Rows are numbered. After the first four, each row is followed by the numbers of the three nearest rows among all rows above it, by straight-line distance, nearest first.
1: [ 23.1  12.7 -13.0  -4.6  12.3   1.3 -29.8  39.6  -4.2 -24.6 -21.5  15.3
  -6.5  21.1  -5.4  -4.7   1.5 -25.9  19.6  -5.1 -34.4 -15.7 -24.6  -0.4
  27.1  -4.9 -16.6  11.3 -13.1   2.9 -19.9 -21.7 -12.9]
2: [  0.2 -22.0  15.9   6.9  19.9  12.7  43.2  13.6 -15.4 -16.6  22.0  -2.9
 -26.3 -25.2  -1.4   2.8  -0.5  17.1  36.1 -52.5  30.0 -40.1   4.6   5.0
   9.6  -8.9  19.2 -23.0  13.6   5.8   1.4  17.6 -23.8]
3: [  6.3 -22.8  14.6  -1.8  11.5  -4.6  -2.6  -8.3  -1.8   9.8  35.8 -15.2
  30.0 -13.4  -4.9  11.3  -5.9   8.7   1.0   7.3  -5.5   0.4   4.0  -9.3
 -27.7 -45.8 -21.6  -5.8  34.7   5.6  16.0   9.0  23.4]
4: [ 30.6  -3.9 -39.1  26.0  11.9 -17.2  12.8  29.6   1.4  13.2   4.1   2.5
 -19.4  -9.1 -43.8   0.0  12.6 -13.4 -19.3  16.2 -21.8  31.1 -10.8  17.5
  24.7 -35.5  -6.9 -22.6 -15.7  17.4 -40.1 -13.7  19.7]
5: [ -4.7  -4.4  24.3   3.2   7.0   6.9   4.7  20.4 -20.5  -7.1  12.2  -6.7
  -3.6  -5.7  -6.4   4.9  -0.5   7.4  -4.9 -29.0  25.5 -17.1  -8.8  30.4
  -3.6  -1.6 -16.2  -7.8  28.1  11.2   0.6  -4.7   4.1] : 2 3 1
6: [ 13.6 -25.1  16.1  -8.8  20.0  18.3  24.7 -13.7 -18.1   2.6  19.2   5.5
   7.5  -3.1  -5.7 -15.5  21.4   0.3  28.7  58.5  19.1   0.4   1.0  10.0
 -27.6  -4.6   0.1  -7.6 -12.3   6.3  -3.4   3.8  15.3] : 3 5 2
7: [ -3.4  -0.9  15.9  -5.6   0.5  20.8  13.9   2.2 -18.9 -16.1 -11.8   2.2
  -6.8   2.2  -2.9  -6.3  17.0   2.7 -13.3 -20.9 -22.1  -8.6 -14.3   6.5
  -7.1 -33.8 -26.0  13.0   0.6  19.5 -13.7  15.8  11.6] : 5 3 1
8: [ 16.9  11.9  -8.0 -16.7 -13.8  -2.7 -11.6  61.9 -42.6 -15.7   4.9  12.4
 -27.5  13.4   3.0   1.8  16.9 -14.3  24.6   5.2  32.4  -6.8  -5.8  -6.5
   6.1  19.6  14.8   4.6  33.7  -1.1 -27.8   4.3  39.7] : 5 1 7
9: [ -6.0 -30.0  25.6  -7.3  24.9 -18.7  10.7  14.5  17.9  13.4  11.2  25.2
   8.3 -21.3  -1.4 -25.9   2.5  15.7  -7.8  58.3 -31.4  -9.8  29.0   7.1
   7.2 -26.0  -9.7 -17.6   0.3   8.9 -16.2 -21.3 -17.1] : 6 3 7
10: [ 12.4   9.4 -11.5   1.7   6.9  -2.5  -9.7  17.4   3.3 -14.8   3.2  -0.8
  -6.3  -7.7 -11.2   2.4  14.8  11.6  -6.6  -7.2   1.0 -11.5  -0.7   9.5
  15.1 -36.3 -14.2  -6.8  -7.8   0.5  -2.2   5.9   0.7] : 7 5 1
11: [  6.0  -9.3 -10.8   8.7  -5.3  20.5   6.0  40.8 -13.6 -11.7   9.3  -0.3
   4.8   1.4 -20.8  -5.6  18.3  46.5  12.8   0.6 -17.1   7.3  -8.6  41.3
  -4.5 -40.4 -15.7  -1.2   2.2   1.2 -28.6   7.9   1.8] : 10 7 5
12: [ -0.4  -6.3   6.1 -11.4  18.3  -7.0  12.1 -23.2   0.8   5.5  -5.3 -22.8
  -0.4 -19.7  12.3  -7.7   0.9 -18.9  -1.1   0.4 -13.3 -17.1   9.7   9.1
   9.8  -7.5 -12.1  24.6   5.2  11.5 -12.8  -6.2   5.3] : 7 10 5
13: [  2.2  19.8 -52.5  -6.9  19.9 -12.4 -35.2   4.2  -7.8   0.7  -8.2  -2.2
 -27.8 -16.9   7.3   3.0  -3.4 -14.2 -11.8  12.5   1.9  11.8  14.4  21.9
  26.8 -17.3 -15.3  10.7 -11.1   7.3  -8.0  -8.1 -22.6] : 10 12 1
14: [ 10.5   5.6  11.8  39.2  30.8  19.2 -46.7 -22.2  14.2  -0.7 -10.6  -6.5
  -8.2 -17.8 -22.3 -21.8 -16.0  -7.0 -27.3  -3.0 -29.8   1.0  -9.5  -9.7
   6.1 -43.3 -47.5 -30.6 -11.5  22.9  -3.8  -4.5  -0.1] : 10 7 12
15: [ 12.0   0.9   8.1  -9.0  16.4   9.8  -8.9  27.4  -7.9  -0.7 -14.8 -17.6
  -4.7   5.9  -6.4  -4.7  -8.1   6.1   8.2   3.0   5.4   6.5 -18.4  -1.7
   7.3 -35.7 -11.1  -6.7 -13.7  11.6  -0.9   3.9  -1.6] : 10 7 5
16: [ 14.6  10.3  -4.0  14.3 -18.2  12.0  -7.6  40.3 -13.0  -5.3 -25.1   3.3
   1.2  17.3  -4.2  30.7  -5.4   1.0 -13.2 -52.7  -6.4   9.2  -0.7 -16.9
  27.4 -27.5   8.5   3.8  12.7  14.6 -21.3  -2.9   1.6] : 10 15 7
17: [ -0.6  20.2   6.6  -8.6 -21.6 -19.8   7.2  28.0 -13.1 -20.8  -2.6 -45.6
 -17.4  18.3   6.7   6.2 -11.7 -25.5   8.9  27.5 -22.9  -8.6   1.9   6.9
 -17.6   8.8 -26.7 -31.3 -25.2  23.9 -20.5   7.1   3.5] : 15 10 12
18: [  4.7 -13.8  19.9  -3.7   5.4   4.3   8.7   0.5  -2.5  16.6  -3.0 -13.7
  -5.8  -5.8 -13.6  -3.6  -2.5   2.5 -40.7  12.7  19.1  -0.2  23.9   9.7
   5.3   2.4  -9.1  17.7   6.8   7.2 -23.9   4.9  -5.3] : 12 5 10
19: [ 23.9 -24.4 -25.4  11.3   7.0  -8.7  12.3  27.8  -0.5  -4.1  18.4   4.9
   8.8  -2.7  -7.2 -21.7   0.1  -4.2  10.4 -10.9  10.6  -3.2   7.5   4.6
 -13.6 -24.7  17.7   0.0   5.9   7.3 -25.4   9.9   2.8] : 10 15 11
20: [-11.4  14.0  21.3 -21.2  10.0  12.3  26.5  34.4   7.4  12.9 -10.7   6.2
  -7.7   2.9  -9.0   1.3  -1.0   4.0  -9.5   4.3  -8.7   2.8 -12.9  11.0
  -5.7  -2.0 -14.0  -6.6  -7.4  -6.4  -7.0   2.7  20.9] : 15 7 10
21: [ -7.9   8.2  20.8  -8.1   7.3 -12.1  22.6   2.5  -5.9  -7.0 -15.1 -10.7
 -33.5  11.1  10.2  -0.1  -9.4  15.7 -32.4 -13.0  42.8   2.6  -0.2  -4.2
  29.1  25.7   4.1  -3.3 -18.5   3.3 -24.9 -13.9  21.0] : 18 20 5
22: [  4.3 -23.9   3.0  -4.6  19.8   0.3 -45.6  19.5  -2.4   7.3  -0.4  -1.3
 -24.5 -11.6   0.2  -9.3 -22.8   7.1  -1.2  28.0   6.9   4.8 -11.6   9.5
  20.5  -9.5 -18.7 -13.1   0.1  11.6 -10.3   3.0 -13.9] : 15 10 13
23: [ 10.5  31.1 -34.9 -12.9   2.6   4.7 -34.7  -9.3 -15.8 -29.9 -40.4  -7.2
   9.9   2.3  -8.0  16.9   0.3  -1.3  -4.9  -9.6  -7.4  28.0  -5.2  -2.6
 -10.5  -1.8 -12.9 -18.2 -11.1   1.8  12.8  24.6  25.0] : 10 15 13
24: [  3.8 -29.0   9.7   4.5   4.2 -10.4  15.4   3.8   4.1  18.4  25.7   0.9
   6.5  -0.2  -6.0 -12.3  -0.9  23.5  -8.2  -3.7  -4.6  -9.5  -5.3   0.9
  -5.3  -5.3 -13.4   1.9   2.1  -2.9 -23.5   1.3 -20.4] : 18 19 10
25: [ 27.3  -0.8   9.6   4.5  24.0  17.9   0.7  39.7 -16.6  -6.5   7.4   6.2
  -1.5 -11.7 -21.6  10.0 -20.8 -22.3  13.2   7.7  -7.5 -17.5  -9.4  -1.6
 -17.8 -29.6 -18.2  -4.6 -26.3 -13.5 -21.4 -15.3   8.2] : 15 10 20
26: [ 27.6 -42.6 -23.3   9.1   4.7   3.9 -13.5  18.3   6.4   2.3   3.2 -12.3
 -16.7   9.3 -19.1 -14.3  22.4  -8.6  10.2  -0.4   7.3  22.9  -8.6  12.4
  -9.9  -7.5 -28.2 -13.6  -3.5 -12.0 -21.3  -1.0  51.2] : 19 10 15
27: [ 10.9 -10.0  16.9 -10.5  -6.1  22.4 -14.4  14.2  -2.3 -14.4 -12.6 -20.4
  -6.0  -8.8 -15.5  30.2 -20.0   0.1  -4.4  35.9 -13.8 -12.3  -5.0   5.5
  -4.2 -44.6 -11.1 -12.5  -8.9   9.2 -38.9   7.3 -11.9] : 15 25 10
28: [ 19.6 -30.3   5.7 -12.1   6.7 -24.9  -7.5 -32.3   6.3  27.9  14.5  20.8
  18.2  -2.0  -6.0   6.1  26.0  17.4   2.8  -8.5 -22.0 -13.5 -12.2 -10.2
  -5.8  18.4 -17.6   4.5  17.3  19.5 -36.8   4.4  -3.1] : 24 12 18
29: [-20.7  28.3 -98.5 -12.6  33.5   5.1 -60.1 -18.1 -10.8  -3.0  -1.6 -11.9
 -42.7 -42.1   2.1   8.4  13.7  15.6 -12.2  31.8  -3.7  25.2  19.8  23.7
  14.3 -69.4 -29.6  17.8  16.2  20.3  29.3  14.6  -3.1] : 13 10 23
30: [-17.4 -10.7  -2.6  -5.6  10.7  11.0  13.3   1.4 -17.6  15.4  14.6  12.1
  -0.7  -6.6 -20.6  -9.4   7.8 -21.5   1.5  45.3 -11.0 -29.9 -22.7  -8.1
 -13.5   6.2  -3.0   1.7   2.8  11.3  17.1  13.9  16.3] : 6 20 12
31: [ -6.5  -0.4  53.5  -0.8 -22.7  10.8  -1.1  56.4   1.0   3.5 -28.3  25.7
   9.3  26.1 -35.4 -26.7  -4.7 -29.0  25.1   2.7 -37.1 -11.7 -27.8   8.9
 -11.2  -5.9  14.3  -7.1   9.8  -8.7 -44.9  -4.0   0.6] : 20 1 25
32: [ -3.8 -20.4  25.7   7.3   7.1  16.7  32.9  -3.5   5.3  16.6  25.0  -1.2
 -20.7  -0.7   0.7  -9.9  20.5  -2.9  11.5  23.5   6.6 -11.4  -7.5  13.9
  -6.9   8.2 -11.0   1.6   8.1  16.9  -7.0   9.2  14.7] : 6 30 24
33: [ -2.4 -12.2 -26.6   2.3  17.3 -26.7 -27.4 -21.7   2.8  -2.7 -34.1 -12.7
  -6.0   8.3   2.3 -31.2   1.4  -2.3 -13.4 -17.6   1.6 -11.7   9.7   2.4
   8.1 -15.0   2.4 -13.1  24.3  12.8 -17.8  -5.6 -18.8] : 12 10 13
34: [ -2.3 -10.8 -11.6   0.1 -14.3 -23.5  -9.8   4.5  -5.4   8.6   7.4 -13.4
   3.6 -10.0 -11.9  -1.2  -9.5  -1.7   1.7  29.4   6.8   4.6  -5.1   7.1
   6.6 -33.9 -15.4  -3.8  -3.1   1.9   0.8  11.3   1.4] : 10 15 22
35: [ 12.8 -20.0  33.6  -5.9  24.6  37.0  40.4  -2.5 -13.1   0.9  -4.5 -14.9
 -23.2 -24.5   4.3  17.0  17.7  -9.6  60.8  17.4  19.2 -34.2   5.9  18.4
   3.3   2.6 -10.4  -5.3  -9.9  18.8   2.9  12.9 -21.0] : 32 6 2
36: [  1.4  -5.4  -9.1 -17.1  13.8  -4.1  -4.3 -15.1  -8.8  -7.5 -13.7  -2.8
  -3.2  15.9 -11.0 -16.7   9.9   8.1   3.0  28.0 -15.0  -7.9   0.8 -10.5
  -0.9  -1.9 -12.0   0.1  -2.4   8.7  -2.4 -21.0   1.7] : 12 15 34
37: [ 31.4  -1.0 -40.3  26.2  -7.8 -11.4  33.4  -3.4  -6.7   6.9   8.5   7.7
 -13.8 -13.1 -14.4  -2.1   5.1 -19.3   8.3  -7.1  -0.4  27.3  10.8   5.6
  -6.3   5.4 -21.8   5.2  -8.7   4.8 -25.8  -9.1  -5.8] : 19 4 24
38: [ -1.0   5.2  17.4  -1.3  -2.8  15.3  37.7  -4.9  17.1   4.2  12.0  17.1
  27.3 -18.8 -13.4 -17.9  22.1  42.3   5.5   9.0   1.6  30.3   8.7  22.0
  -9.7 -20.4 -16.1  -2.9  -3.7  17.3  -9.2  16.7 -18.8] : 24 11 32
39: [  4.4 -36.6   9.6  -7.4  44.5  29.2   6.9 -11.6  25.6  19.0  28.1  11.6
 -18.0 -22.6   0.6 -26.3   6.9 -18.7  22.7  28.2   7.5   4.8  22.5   9.1
  -9.5 -35.8 -11.8 -12.2 -27.1  26.4 -14.8 -20.2  14.6] : 6 32 9
40: [ -7.3  17.0   0.9   7.5  13.4  11.2   2.5  -1.0  21.1 -36.4 -21.9 -25.9
 -16.4  -5.7   7.9  16.6  -1.1  57.9 -30.4   3.0  40.8 -13.5 -12.6   2.6
   7.2 -33.9  -8.1   1.3  -2.7   2.7 -16.3  -4.4  23.5] : 10 21 15
41: [ 37.0  -1.8 -19.1  32.3 -17.0  -4.3  65.0  43.1  -1.6   3.6  21.5  18.7
  -7.4 -11.7 -12.2  -8.3  26.6  -3.7   8.4 -16.7  -6.5  26.4   0.7   6.3
 -54.9  11.5   3.9  11.2  -0.1 -20.6 -22.6   1.0  45.2] : 37 19 26
42: [  3.6   8.1  43.0   9.7   6.8  30.3  10.6  26.0  -4.1   7.9  -9.3   7.9
  -9.2   0.4   6.8  22.4  -1.0   3.3   1.7  25.7 -10.9   2.8  -9.2   7.3
 -16.7 -26.3  -6.2  -1.3  -8.0  -2.4  -2.3  -4.9   6.6] : 20 15 25
43: [ 21.6  -8.5 -43.7  16.6  15.4 -33.1  11.8 -23.5  22.3   0.1   5.2   9.1
 -16.5  -2.3 -18.4  -7.2  -7.3  -9.2 -11.7 -19.1   3.7   8.1  19.2   0.9
  15.7  15.1  22.4  20.4  -6.4   4.0 -14.2   4.1  19.6] : 37 19 12
44: [ 10.4   6.7 -33.6   9.4  19.9  12.5   6.6   9.2   3.4  -2.8   1.9   8.8
  -2.7  -8.3 -15.2   3.9  -0.9   4.5   6.5   0.2  -7.5   4.4  10.3  29.7
 -10.1 -45.8  -5.3   7.1  19.1 -12.8 -16.9  -7.8   9.1] : 10 19 11
45: [  4.9 -27.9  31.8  17.0  -3.9   9.9  -7.0  29.8 -16.3  -6.1  18.3 -25.0
  -0.9 -37.3 -15.1   6.2   9.4   5.7   6.0 -45.5  70.0 -43.5   5.8   9.5
  13.9 -11.0 -14.0  18.2  37.3  14.0  39.7  14.9  -9.2] : 5 2 10
46: [  2.1  16.1   2.0  -5.9   2.3 -20.5  16.0  30.3  10.5   2.2 -12.2  13.6
   8.2   5.2 -20.0   2.7  -0.3 -36.5   1.9   2.1 -19.0 -14.2  -5.0   7.9
   7.7  -8.8  -2.9  11.5  -6.7  17.4 -21.3   2.7 -13.0] : 20 1 10
47: [  9.3 -10.0  30.0  -4.9  19.8  46.6  11.6  26.6 -14.6 -11.0  -3.2 -11.4
 -22.0 -14.2   3.7   6.8  19.0   3.6  32.7  -6.6  23.4 -19.9 -20.8  10.0
   7.2 -10.1  -5.7  -9.0  -1.8   4.7   4.3  10.6 -19.0] : 35 15 5
48: [  5.9 -11.6  33.4  -1.4  18.8  48.3  23.6  -0.9 -20.4   4.3  27.1 -27.0
 -27.6 -13.1   7.6 -14.2 -11.7   4.8   9.3  42.8  13.5 -16.5  -2.0  19.7
  -7.4 -23.9 -20.7 -20.8 -12.5   6.9   2.4  -1.8 -27.0] : 47 32 35
49: [ -7.2   3.4  33.7  16.2  27.6  10.3   6.8  -9.4   6.8 -12.8 -17.4  -9.2
 -13.5 -10.3  29.9   5.9 -33.4  22.8 -19.9  43.7   6.0   5.7  25.2   0.1
  -5.8   3.7   5.5  17.6  45.3  -3.4   6.4  30.2  -1.4] : 18 42 12
50: [ 17.3  19.4 -20.7   3.3  11.8  -4.4 -24.3  35.1 -10.6   8.4 -31.0  14.2
  -5.0 -23.4  11.0  13.1  24.5 -12.2  10.6  34.9 -10.3  -5.3   8.2  22.1
   4.4  -3.5 -11.1  -3.2  14.1   5.1  -0.5   2.3 -32.8] : 13 10 46
51: [-12.8  -5.8  16.5 -12.9  15.2  -9.3  17.3  -2.4 -20.2 -13.3 -18.9 -36.9
 -21.0 -13.1   4.9 -10.2 -14.7  94.8 -59.1  10.4  55.5  25.9  22.1   1.4
  18.9 -23.7  21.4 -15.1  -6.6  17.0   2.1  16.2  17.7] : 40 21 18
52: [ -8.1 -20.2  25.0   9.8   5.9  -8.9  -1.9 -58.2  25.0  14.3  11.7   7.8
  37.9  14.8   9.0 -16.2  21.4   7.5   5.2  12.3  -8.2 -10.2   0.2   0.1
 -18.8  27.8  -0.6 -18.3  22.1  -1.6   5.8  -0.3  25.6] : 28 32 36
53: [-38.4  14.4   3.5 -30.6  52.7  17.9 -41.4  -3.1   9.7 -22.8 -16.4  14.9
 -13.9  31.3  13.5   3.4   0.4  35.3   4.9   6.1 -24.3 -14.6   9.9  -4.0
   7.6 -29.1 -24.1   1.7   3.8  -7.8  -5.9  -0.4  -1.4] : 36 10 15
54: [  5.4  -9.4   7.2   5.2  22.6 -19.8  -8.9  -2.4  12.8 -12.0 -12.3   6.4
  14.5  11.1  -6.0  -1.5  13.7   0.1   8.4  14.0  16.1 -14.8  20.4   4.7
  -6.8  -5.2 -17.6  14.5   0.2   3.7 -22.6  -7.6  24.8] : 36 12 10
55: [ 23.1  12.7 -10.3  -7.3  -4.0  -3.7   0.8  12.8 -16.0   4.2  -1.1  -8.7
  -2.4  21.6  15.0  13.6 -13.0  10.8  17.2 -18.3 -35.0  -3.2 -17.1  -4.5
  -9.4 -22.9 -16.6  -1.1   3.8   0.6  10.1  -8.6  11.6] : 15 10 7
56: [ -0.3  31.0 -10.3   4.6 -10.6  11.7  -6.8  18.4 -40.0   6.8  -6.6  -9.1
 -51.4   2.2  -0.4  12.4 -41.8  -8.6 -12.1   9.1  -7.4  18.0 -10.0 -17.2
   3.1 -40.8 -13.1  -6.5   6.5   9.1 -11.5  10.8   9.9] : 15 55 34
57: [ 23.6   7.1  10.1  -2.2  -2.4 -17.3  41.6  -4.4  12.8   3.8   2.9 -44.0
 -11.6   1.9  31.6   4.4 -20.6  21.1 -12.5  -2.2  12.1  11.3  18.4   1.7
  -3.3  37.3 -13.3   0.9   1.1   7.6 -13.3  -3.6  11.6] : 21 18 12
58: [  5.0   4.4  43.0   5.2  -5.7  14.2  32.3  41.6 -17.3  -0.9  12.9  -1.3
  -0.7   8.3 -12.5  16.7   1.4   2.9  20.9   4.3   1.1   8.3  -9.7  29.6
 -33.6 -16.0 -19.6 -13.0 -28.4   7.5 -15.2  18.3  26.2] : 42 20 25
59: [-16.6  30.9 -22.7 -13.5  33.9   0.3  15.9   7.3 -17.7 -10.7 -25.5   9.3
 -22.5  25.0 -24.4  -0.5  -7.6  19.5   4.3  35.3 -31.9  12.5 -11.0  -8.3
  -7.2  -7.4 -11.3 -22.7 -18.2   1.2 -25.1  12.9   3.5] : 36 20 15
60: [ 31.2  -3.7   4.8   7.8   3.7  20.0 -28.7  -1.6  -2.3 -13.0  -1.9   7.9
   1.0  20.9   4.6  -4.8 -15.9   9.5  -9.5 -11.9 -24.9   2.3   6.8  -0.1
 -10.7  -8.1  -7.5 -22.3  -6.9  -4.1 -17.0   5.8   3.0] : 55 10 15
61: [ 12.2  15.3   3.7  -7.8   1.6   4.4   2.9  -0.4  21.5  -9.6   2.3  -2.1
  -3.2 -11.6 -11.5  -8.6  -6.0   9.5 -10.0  -8.4  -8.2   6.1 -13.6   4.1
   1.9 -14.1 -18.5  -7.4  -2.6   0.7  -5.7 -14.0  22.8] : 10 20 15
62: [  3.9  -1.7  19.0  17.2  24.5 -25.4  47.7  26.3   4.5  -8.0   1.9  -4.6
  -4.4  -5.6 -14.7 -17.7  22.0  21.4  -3.3 -66.2  50.7 -46.2  -1.1   0.8
  15.2   2.8 -13.4  10.0  45.4  18.9  -4.9  15.2  13.5] : 5 2 45
63: [ -1.8  -2.9   9.5  18.9  11.5   2.5  61.3  14.8  -5.0 -16.7  -7.4  -9.2
 -28.4  -9.4 -18.0  -8.0   0.7  13.1   4.7 -34.6  42.1 -31.4 -26.4  13.6
  18.0  -5.1   5.5  21.6  22.8  10.2  12.6  15.2 -10.3] : 62 2 5
64: [  4.9   8.4 -33.8   0.7  -0.2   9.1 -29.0   2.8 -11.5  -4.3   2.1   9.9
 -10.0 -10.5 -10.3  20.3   0.8   4.0  -4.1   7.6 -15.1  13.5   5.6  -8.5
   1.1 -39.2  -9.0  -2.6   4.2   4.6  15.9   4.7  -3.5] : 10 34 44
65: [ 23.7  -7.0   6.2   1.1 -16.8  39.6 -23.2  -7.3   3.0  20.3   3.7   7.2
 -14.9 -26.6  -9.7  -8.5   0.1 -15.5   1.3  38.2   7.2  -8.4 -11.6   8.2
  11.6 -12.2  11.0 -25.6  -6.9   3.2  -8.2  -9.8  -7.4] : 22 34 27
66: [ 22.3 -17.4   0.9  11.4  46.9   0.4 -20.6   2.6   0.4   8.7  -5.0  14.5
 -20.0 -17.3  15.7 -12.9  -5.2   0.1  18.8   6.4   3.6  -2.9  11.5  18.0
   5.5 -63.5 -17.1  -2.0 -33.7  14.9 -11.4 -20.2  10.7] : 39 15 10
